Here is a tiny trained network, its code and every weight. The questions are about switching its units off for an input and a target symbol, where a switched-off unit gives its printed mean instead of its output.

import numpy as np


def w(rows, s, z=0):
    codes = np.array(rows[::2]) - 128.0
    scale = np.full(codes.shape[1], s)
    scale[-1] = z or s
    return codes * scale


def f(y):
    return y / 2 * (1 + np.tanh(0.7978845608 * (y + 0.044715 * y**3)))


def softmax(a):
    e = np.exp(a - a.max(-1, keepdims=True))
    return e / e.sum(-1, keepdims=True)


def log_softmax(a):
    a = a - a.max(-1, keepdims=True)
    return a - np.log(np.exp(a).sum(-1, keepdims=True))


def net(x, mask):
    ids = ['αβγεζηλμξπτω'.index(c) for c in x.split()]
    T = len(ids)
    res = E[ids] + P[:T]
    u = 0
    for l in range(2):
        q, k, v = (res @ M[l].T for M in (Q, K, V))
        z = softmax(np.where(np.tri(T) > 0, q @ k.T / 4**0.5, -1e9)) @ v
        res = res + np.where(mask[u], z, O[l][:, -1]) @ O[l][:, :-1]
        u += 1
        y = f(res @ A[l][:, :-1].T + A[l][:, -1])
        res = res + np.where(mask[u : u + 8], y, B[l][:, -1]) @ B[l][:, :-1]
        u += 8
    return log_softmax(res[-1] @ U[:, :-1].T + U[:, -1])


Q, K, V, O, A, B = {}, {}, {}, {}, {}, {}
E = w([
[208,165,145,119,102,76,133,195,48],'α',
[153,128,70,149,205,101,93,207,68],'β',
[143,25,63,153,135,97,140,114,156],'γ',
[233,120,62,111,170,82,56,150,160],'ε',
[223,136,69,129,77,61,208,147,194],'ζ',
[158,162,133,99,164,178,73,153,215],'η',
[130,191,181,124,168,102,150,241,66],'λ',
[138,101,116,168,108,56,194,159,118],'μ',
[29,62,85,166,156,196,150,183,167],'ξ',
[139,153,117,153,37,219,95,109,168],'π',
[102,83,252,142,114,84,146,91,168],'τ',
[81,128,227,136,85,157,97,129,80],'ω',
],0.017)
P = w([
[166,93,139,108,137,173,151,107,107],'0',
[167,93,135,125,139,169,133,183,125],'1',
[67,170,141,43,60,145,108,144,115],'2',
[160,145,128,156,160,179,159,69,119],'3',
[158,85,141,167,143,126,92,208,156],'4',
[48,161,141,80,58,104,70,164,146],'5',
[173,177,133,178,167,173,165,50,139],'6',
[172,70,154,210,145,96,70,251,183],'7',
[55,148,164,105,45,69,51,200,176],'8',
[162,159,152,161,171,163,166,71,122],'9',
],0.017)
Q[0] = w([
[73,79,85,149,46,74,166,253,156],'L0H1',
[137,145,148,82,178,102,215,80,67],'L0H1',
[154,134,33,19,206,11,40,191,194],'L0H1',
[158,252,190,254,46,148,166,233,223],'L0H1',
],0.0039)
K[0] = w([
[140,31,120,146,179,122,87,224,72],'L0H1',
[144,131,213,22,200,227,130,153,174],'L0H1',
[186,26,141,72,10,193,124,255,87],'L0H1',
[173,135,154,183,191,198,115,132,147],'L0H1',
],0.0038)
V[0] = w([
[169,121,126,170,83,113,50,116,84],'L0H1',
[126,75,145,123,197,120,149,72,41],'L0H1',
[38,128,91,2,47,101,131,196,181],'L0H1',
[84,102,90,145,143,161,142,119,34],'L0H1',
],0.0044)
O[0] = w([
[128,168,110,97,118,74,159,144,181,160],'L0H1',
[190,3,181,94,93,97,138,70,66,143],'L0H1',
[174,132,156,38,102,110,198,165,107,7],'L0H1',
[125,65,101,132,146,189,136,190,100,101],'L0H1',
],0.0056,0.0019)
A[0] = w([
[192,153,215,58,112,61,144,132,142,53],'L0N1',
[136,143,143,66,139,79,64,133,143,149],'L0N2',
[125,195,48,127,106,139,112,214,90,41],'L0N3',
[49,152,153,234,144,173,226,84,53,2],'L0N4',
[119,203,89,117,119,194,128,253,106,237],'L0N5',
[97,57,69,53,88,93,90,172,159,134],'L0N6',
[96,128,204,215,59,243,94,137,116,79],'L0N7',
[81,95,147,153,201,72,109,3,75,43],'L0N8',
],0.0061,0.0048)
B[0] = w([
[77,76,76,173,163,160,111,118,128,136],'L0N1',
[111,208,123,179,101,134,171,155,110,163],'L0N2',
[34,153,113,94,32,109,180,50,159,140],'L0N3',
[66,187,101,194,122,163,255,111,90,157],'L0N4',
[149,48,174,135,170,85,80,44,145,253],'L0N5',
[75,192,159,158,66,59,116,21,98,222],'L0N6',
[168,203,122,175,103,80,124,175,187,182],'L0N7',
[102,123,161,67,158,142,75,42,100,135],'L0N8',
],0.0077,0.0048)
Q[1] = w([
[249,106,122,170,198,204,149,97,133],'L1H1',
[150,82,119,154,150,100,92,167,170],'L1H1',
[155,118,112,65,172,156,152,144,110],'L1H1',
[85,175,110,58,117,151,136,104,144],'L1H1',
],0.02)
K[1] = w([
[82,95,166,180,76,42,84,233,197],'L1H1',
[158,193,101,64,163,79,119,159,249],'L1H1',
[101,54,143,65,121,119,100,175,96],'L1H1',
[113,91,167,120,124,188,157,124,49],'L1H1',
],0.013)
V[1] = w([
[21,78,191,139,207,187,130,105,178],'L1H1',
[170,181,245,137,67,192,126,192,89],'L1H1',
[139,166,132,122,189,149,8,85,123],'L1H1',
[132,176,176,131,225,42,126,137,6],'L1H1',
],0.011)
O[1] = w([
[115,87,109,122,210,153,85,70,90,46],'L1H1',
[179,248,135,150,125,116,75,114,92,253],'L1H1',
[148,109,122,127,75,205,97,136,58,44],'L1H1',
[212,145,116,61,130,147,180,152,115,95],'L1H1',
],0.018,0.0022)
A[1] = w([
[127,65,140,87,129,136,107,126,160,2],'L1N1',
[201,127,138,101,136,135,132,157,149,157],'L1N2',
[78,165,113,94,54,116,101,112,118,67],'L1N3',
[193,115,115,164,148,143,120,136,106,81],'L1N4',
[141,127,144,7,101,99,117,129,117,163],'L1N5',
[126,95,107,90,96,162,126,192,102,19],'L1N6',
[123,95,100,131,176,130,132,167,152,98],'L1N7',
[92,168,112,100,117,130,159,143,175,119],'L1N8',
],0.015,0.0063)
B[1] = w([
[120,241,100,178,56,147,181,104,161,207],'L1N1',
[158,63,153,220,119,142,175,126,63,251],'L1N2',
[156,137,174,108,199,188,236,174,134,238],'L1N3',
[22,112,205,30,141,103,144,150,175,229],'L1N4',
[56,122,208,207,65,136,50,207,193,224],'L1N5',
[226,168,62,60,254,175,67,52,226,213],'L1N6',
[110,205,121,14,121,191,143,125,85,216],'L1N7',
[134,127,28,114,199,81,37,161,55,248],'L1N8',
],0.0088,0.012)
U = w([
[109,83,131,108,88,81,110,102,121,148],'α',
[76,117,104,44,208,145,122,161,144,18],'β',
[66,113,111,74,108,101,158,103,157,140],'γ',
[154,107,86,117,120,98,91,77,164,186],'ε',
[81,132,78,80,129,58,68,139,157,129],'ζ',
[95,86,65,65,104,129,38,117,56,254],'η',
[57,69,157,107,229,119,175,133,145,18],'λ',
[109,65,79,105,215,88,216,142,75,195],'μ',
[54,121,26,107,212,198,115,184,36,73],'ξ',
[97,138,42,209,154,143,99,135,89,103],'π',
[87,85,173,132,228,35,151,3,212,61],'τ',
[122,174,116,53,118,92,98,109,92,144],'ω',
],0.0054,0.0081)

Each question gives the input, a string of symbols that net reads in full, and the target symbol t.
The units are the heads (4 rows each of Q, K, V and O) and the neurons (one row each of A and B). Each row of codes is followed by its name. A weight is (code - 128) times the scale printed after its matrix; where a second scale follows, it is the last column's (O, A, B and U).
mask holds one flag per unit, layer by layer, with each layer's heads first. A switched-off unit (its flag False) gives its mean, the last column of its rows in O or B, instead of its output. The means were averaged over made-up inputs and are rounded, as every weight is.
A unit's drop is (log p(t) with every unit on - log p(t) with that unit switched off) / (log p(t) with every unit on - log p(t) with every unit switched off).
The circuit of an input: a set's keep is (log p(t) with only the set's units on - log p(t) with every unit switched off) / (log p(t) with every unit on - log p(t) with every unit switched off). Starting from the 12 units with the biggest drops (on a tie, the unit counted first), units are removed one at a time, each time the one whose removal leaves the highest keep (on an exact tie, the one counted first), for as long as the keep stays at least 0.8.
units of the circuit, in order: the units of the circuit, biggest drop first
most important unit: the unit with the biggest drop
k most important neurons: the k neurons with the biggest drops, biggest first
top k neurons in layer l: the k neurons of layer l with the biggest drops, biggest first
input μ ξ ξ ω μ ε α γ μ, target π: units of the circuit, in order -> [L1N5; L1H1; L1N2; L1N8]
input γ μ λ μ λ, target λ: top 2 neurons in layer 1 -> [L1N4; L1N2]
input ω μ μ γ ξ ω, target γ: units of the circuit, in order -> [L1H1; L1N1]
input ξ μ μ μ ω τ ε μ ε, target β: most important unit -> L1N3
input μ ε μ τ ε μ γ μ, target ε: 2 most important neurons -> [L1N6; L1N3]
input μ μ π μ ζ, target ζ: units of the circuit, in order -> [L1H1; L1N8]
input γ ω τ, target γ: units of the circuit, in order -> [L1H1; L1N1; L1N7]
input μ ε μ ε λ ξ ω γ π μ, target π: units of the circuit, in order -> [L0N7; L1H1]
input γ μ ω η τ μ, target ξ: units of the circuit, in order -> [L1H1; L1N3]
input γ τ μ μ, target τ: top 2 neurons in layer 1 -> [L1N8; L1N7]
input μ ω γ, target ζ: 3 most important neurons -> [L1N8; L1N5; L1N2]
input ω β γ, target ω: units of the circuit, in order -> [L1H1; L0N6; L0N7]
input μ μ ε, target ζ: units of the circuit, in order -> [L1H1; L1N8; L1N5]
input τ ε ξ β π γ τ μ ω, target η: units of the circuit, in order -> [L1H1; L0N8]
input τ γ α, target η: 3 most important neurons -> [L0N8; L0N1; L1N3]
input ξ π μ γ β μ μ ω λ ε, target ω: units of the circuit, in order -> [L1H1]
input γ γ μ μ μ μ μ η ξ ε, target ξ: units of the circuit, in order -> [L1H1; L0N5]
input μ λ τ α μ ω μ γ μ, target ζ: units of the circuit, in order -> [L1H1; L1N8; L1N5]
input η μ τ, target ξ: units of the circuit, in order -> [L1H1; L1N3]
input μ μ ω ξ, target ω: top neuron in layer 0 -> [L0N7]
input γ μ μ π λ, target π: 2 most important neurons -> [L0N7; L1N4]
input μ μ μ μ μ λ λ τ γ, target α: top 2 neurons in layer 0 -> [L0N4; L0N6]
input τ μ ω ω γ, target γ: 3 most important neurons -> [L1N1; L1N7; L1N8]
input μ γ μ μ, target μ: 2 most important neurons -> [L0N6; L1N5]
input ξ ω γ τ, target ω: 2 most important neurons -> [L0N6; L0N7]
